Each row has two labels, one from each of two sets.
-1.221  -3.372  0.186  1.944  1.507  0.414  -0.948  -4.303  -0.075  -4.534  -1.564  -0.135  1.606  1.586  -1.804  1.005  -1.233  -0.709  -2.339  4.346  0.378  -1.555  -0.351  1.060  0.438  -0.237  -1.771  0.796  -1.045  1.709  1.602  -1.909  0.781  0.753  -3.134  5.054  0.028
V R
0.617  -2.802  1.014  1.791  1.953  3.722  -1.550  -1.274  3.109  -0.596  0.280  0.380  -1.269  1.088  -0.998  -2.931  -0.936  -0.903  -0.173  0.513  -1.016  -0.436  -0.823  0.585  -0.950  -1.125  1.924  0.953  0.931  0.058  -0.663  2.532  -0.632  -0.536  -1.135  1.739  -1.281
F R
-0.028  -2.479  0.326  0.194  1.154  0.027  -2.548  -2.662  1.092  -2.417  -1.179  0.748  0.993  0.713  -2.354  0.237  -1.113  -1.055  -1.297  0.306  -1.838  -1.332  0.121  1.249  0.337  -0.901  -0.965  0.590  -0.900  1.209  0.855  -0.921  -0.466  -1.316  -0.863  4.464  -0.282
V H
1.297  -3.008  0.366  1.662  4.135  3.677  -3.712  -2.467  4.019  -0.400  1.220  1.353  -1.971  1.104  -4.130  -1.515  -0.818  -1.960  -5.399  2.472  -1.143  -1.462  -0.433  0.151  1.768  -1.733  0.639  2.248  -1.871  1.949  1.057  -0.305  -0.282  -1.986  -1.084  5.232  1.282
V R
-1.845  -2.155  0.079  2.970  1.108  -0.502  -0.735  -3.024  -0.485  -4.013  -1.568  0.572  0.956  0.374  -1.929  0.577  -1.191  -1.937  -0.965  2.436  0.010  -2.199  0.391  0.362  -0.953  -1.835  -0.368  0.774  -0.548  1.368  0.937  -0.584  0.839  -0.050  -1.366  2.677  -1.227
V R
-0.058  -2.158  -0.451  2.677  1.186  -1.319  -3.204  -0.968  0.067  -2.210  -1.380  0.569  0.258  1.977  -1.110  -1.345  0.473  -1.260  -3.800  1.208  0.817  -2.347  0.496  0.038  0.919  -2.131  1.683  1.272  0.471  0.407  2.024  -0.854  0.973  -1.255  0.777  4.054  -2.093
F E
0.394  -2.995  1.120  -0.809  2.617  -1.139  -3.108  -3.626  1.814  -2.865  -0.961  1.066  0.521  1.786  0.076  1.076  0.403  -1.581  -2.849  1.512  0.795  -0.344  -0.537  -0.490  0.985  -0.314  -0.917  2.179  -0.412  0.763  1.220  -0.986  3.793  0.092  -1.791  5.593  0.985
V E
0.414  -1.411  -0.424  1.535  2.116  0.445  -3.789  1.040  2.389  -0.782  -0.301  0.727  -0.415  1.718  -0.840  -4.940  -0.286  0.688  -3.170  1.600  -0.520  -2.299  -0.957  -0.731  -1.416  -2.004  -1.017  -0.690  -1.275  -0.566  -0.975  0.218  -2.851  -0.005  -0.053  2.279  1.057
F R
-2.028  -2.664  0.549  1.663  2.259  -0.119  -2.779  -2.785  -0.376  -3.723  -0.993  1.036  1.297  0.611  -4.256  -0.642  -2.120  -1.525  -3.427  3.002  -0.610  -2.056  0.169  1.071  0.462  -1.866  0.157  1.037  -0.609  2.370  0.845  -1.009  -0.490  -1.942  -1.156  4.142  -0.196
V W
-1.273  -4.929  0.526  2.452  1.563  -3.282  -2.704  -3.278  -0.316  -5.673  -2.811  0.489  2.667  2.694  -2.908  -0.112  -0.956  -1.388  -4.044  2.933  0.154  -2.285  -0.181  0.433  -0.275  -2.022  1.387  1.500  0.746  2.265  0.101  -0.878  -1.137  0.049  -3.029  4.210  -1.983
V E
-0.347  -2.983  -0.100  2.412  2.982  -0.835  -3.662  -0.291  0.687  -3.149  -1.747  0.279  0.429  0.646  -3.055  -2.734  -0.153  0.993  -4.810  4.053  0.557  -2.337  0.314  2.395  1.316  -4.030  -2.898  2.236  0.430  -0.599  -0.665  -0.351  -2.730  -3.110  -0.414  2.499  -3.125
F H
0.577  -4.159  1.588  2.067  3.764  0.782  -4.578  0.896  1.402  -2.327  -2.152  1.070  1.029  -0.286  -1.035  -1.215  1.509  0.620  -4.799  3.195  1.563  -2.687  -0.982  2.656  2.497  -4.730  -1.775  2.230  -0.729  0.630  0.678  -2.255  -1.635  -1.980  -0.454  1.640  1.025
F W
-2.415  -3.751  -0.267  1.913  1.758  -1.072  -1.584  -4.935  0.388  -5.622  -1.891  0.176  0.773  0.336  -3.716  -1.081  -2.292  -1.042  -1.033  5.264  -0.728  -2.777  -0.139  2.038  0.196  -1.911  -3.001  1.669  -0.401  1.755  0.631  -0.169  -1.136  -1.790  -1.566  4.309  -2.382
V H
-1.507  -2.411  0.220  -0.296  -2.201  -1.393  0.837  -4.469  0.119  -4.650  -0.952  -0.306  1.992  1.684  0.103  2.694  -1.330  -1.118  1.226  0.151  1.054  0.157  -0.752  -0.017  -1.070  1.526  1.797  -1.122  0.666  1.824  0.049  -0.151  1.374  0.709  -3.231  2.826  -0.629
V R
0.539  -2.188  -0.280  2.842  -0.427  -0.930  -3.355  1.754  0.446  -2.629  -1.445  0.457  -0.008  3.116  -0.114  -1.135  -0.583  -1.217  -1.649  -0.356  -0.140  -2.437  -0.236  1.141  0.576  -2.791  2.446  -0.262  -0.318  -1.460  0.400  -0.185  0.038  -0.723  -0.100  2.277  -1.808
F H
-0.364  -3.865  0.680  0.631  0.742  -1.399  -1.787  -1.466  -0.157  -4.071  -2.047  0.111  1.424  1.243  -0.255  -1.770  -0.603  0.803  -1.029  1.470  0.166  -0.631  -0.705  0.964  0.645  -1.640  -0.352  0.703  0.868  0.039  -0.147  0.504  -1.907  -0.208  -1.745  0.877  -1.844
F W
-0.517  -5.349  -0.672  1.036  -0.083  0.451  -2.573  -3.558  -0.031  -4.511  -1.277  -0.103  -0.074  1.649  -2.288  1.540  -1.062  0.607  -2.770  2.938  0.612  -2.637  -0.820  1.543  0.941  -1.984  0.280  2.680  -0.799  1.027  0.532  -1.340  -0.433  -1.877  -2.300  5.592  -0.898
V H
0.809  -2.888  0.627  0.614  1.675  -0.390  -3.365  1.041  1.546  -1.348  -0.963  0.529  -1.080  1.824  -1.825  -2.645  -0.893  1.204  -2.125  0.797  0.079  -1.152  -1.717  0.646  0.217  -2.961  -0.600  2.269  0.602  -1.575  -0.758  0.100  -2.811  -1.340  -1.876  2.391  -0.389
F R
-1.285  -3.797  0.382  2.206  2.023  -2.181  -3.421  0.324  -1.916  -4.546  -4.186  0.474  2.019  1.726  -2.154  -0.694  -0.601  0.771  -5.387  3.712  2.274  -1.859  -0.208  1.858  1.533  -3.456  -2.215  1.305  0.694  -0.131  -0.294  -0.912  -2.216  -0.590  -1.970  2.432  -1.775
F R
0.658  -3.135  0.478  2.590  1.403  0.978  -3.246  2.412  1.254  -1.688  -1.380  0.199  -0.279  1.017  -0.021  -0.631  1.236  0.743  -0.633  1.297  0.816  -2.390  -1.218  1.248  -0.456  -3.015  2.014  2.971  0.320  -1.621  -0.124  -1.094  -0.313  -0.037  -1.170  2.251  0.905
F E
1.299  -3.525  0.537  0.188  1.988  0.547  -3.390  -3.197  1.695  -3.612  -1.033  1.446  0.754  2.044  -1.949  -1.738  0.516  -0.268  -1.000  1.714  -0.612  -0.918  -0.834  1.175  1.253  -0.970  -1.034  1.741  0.208  0.904  0.608  -0.013  -0.996  -1.993  -1.867  4.309  -0.408
F W
1.358  -6.337  1.192  0.285  3.856  -1.031  -5.472  0.990  0.030  -4.264  -3.155  0.380  0.669  1.207  -2.894  -2.826  0.105  2.254  -3.655  3.821  -0.018  -2.289  -1.186  2.327  0.284  -4.723  -3.777  0.848  0.744  -1.314  -0.350  -0.097  -4.303  -1.913  -2.849  1.350  -1.657
F H
1.734  -2.424  0.364  0.189  0.304  3.374  -1.444  -4.748  2.639  -2.396  0.820  0.650  -0.249  0.626  0.936  0.431  -0.249  -1.046  -0.050  1.025  0.942  -0.105  -0.819  0.718  -0.858  0.105  2.814  1.156  0.472  2.041  0.711  -0.234  0.988  0.015  -3.976  4.841  1.083
V W
-0.102  -3.366  -0.517  -0.562  -0.368  0.429  -1.103  -5.253  1.906  -4.999  -1.427  0.347  0.318  1.459  0.249  1.122  -1.218  -0.599  -0.561  1.925  0.951  -0.760  -1.116  1.264  -0.216  -0.166  -0.943  1.725  -2.294  0.125  1.326  -0.792  0.919  -1.685  -1.629  7.280  0.297
V H
0.119  -1.671  -0.422  1.104  1.705  -0.928  -2.615  -0.478  1.168  -2.163  -0.725  0.579  0.129  6.285  -1.250  -1.223  0.188  0.580  -3.004  1.998  0.766  -0.810  0.171  0.795  0.226  -1.988  -0.923  0.698  -0.688  0.934  0.220  -0.658  0.739  -0.598  0.009  2.663  -0.433
F R
-2.500  -1.887  1.111  3.086  0.562  -0.901  -0.748  -2.184  0.127  -3.343  -2.445  0.415  3.146  -0.018  -1.003  -0.477  -0.526  -0.962  0.081  2.887  0.736  -1.581  -0.049  1.591  -1.234  -1.265  2.128  0.989  1.094  1.758  0.402  -0.745  1.506  1.464  -0.572  0.767  -2.020
V W
-1.326  -2.543  0.098  1.209  0.110  -1.310  -0.941  -3.999  -0.915  -3.803  -1.617  0.275  2.482  1.900  -1.807  1.095  -0.985  -0.642  -2.622  2.231  0.979  -2.168  -0.287  -0.444  1.031  -0.450  -0.737  0.171  -0.402  0.455  0.369  -1.237  0.464  -1.043  -2.814  3.667  -1.346
V H
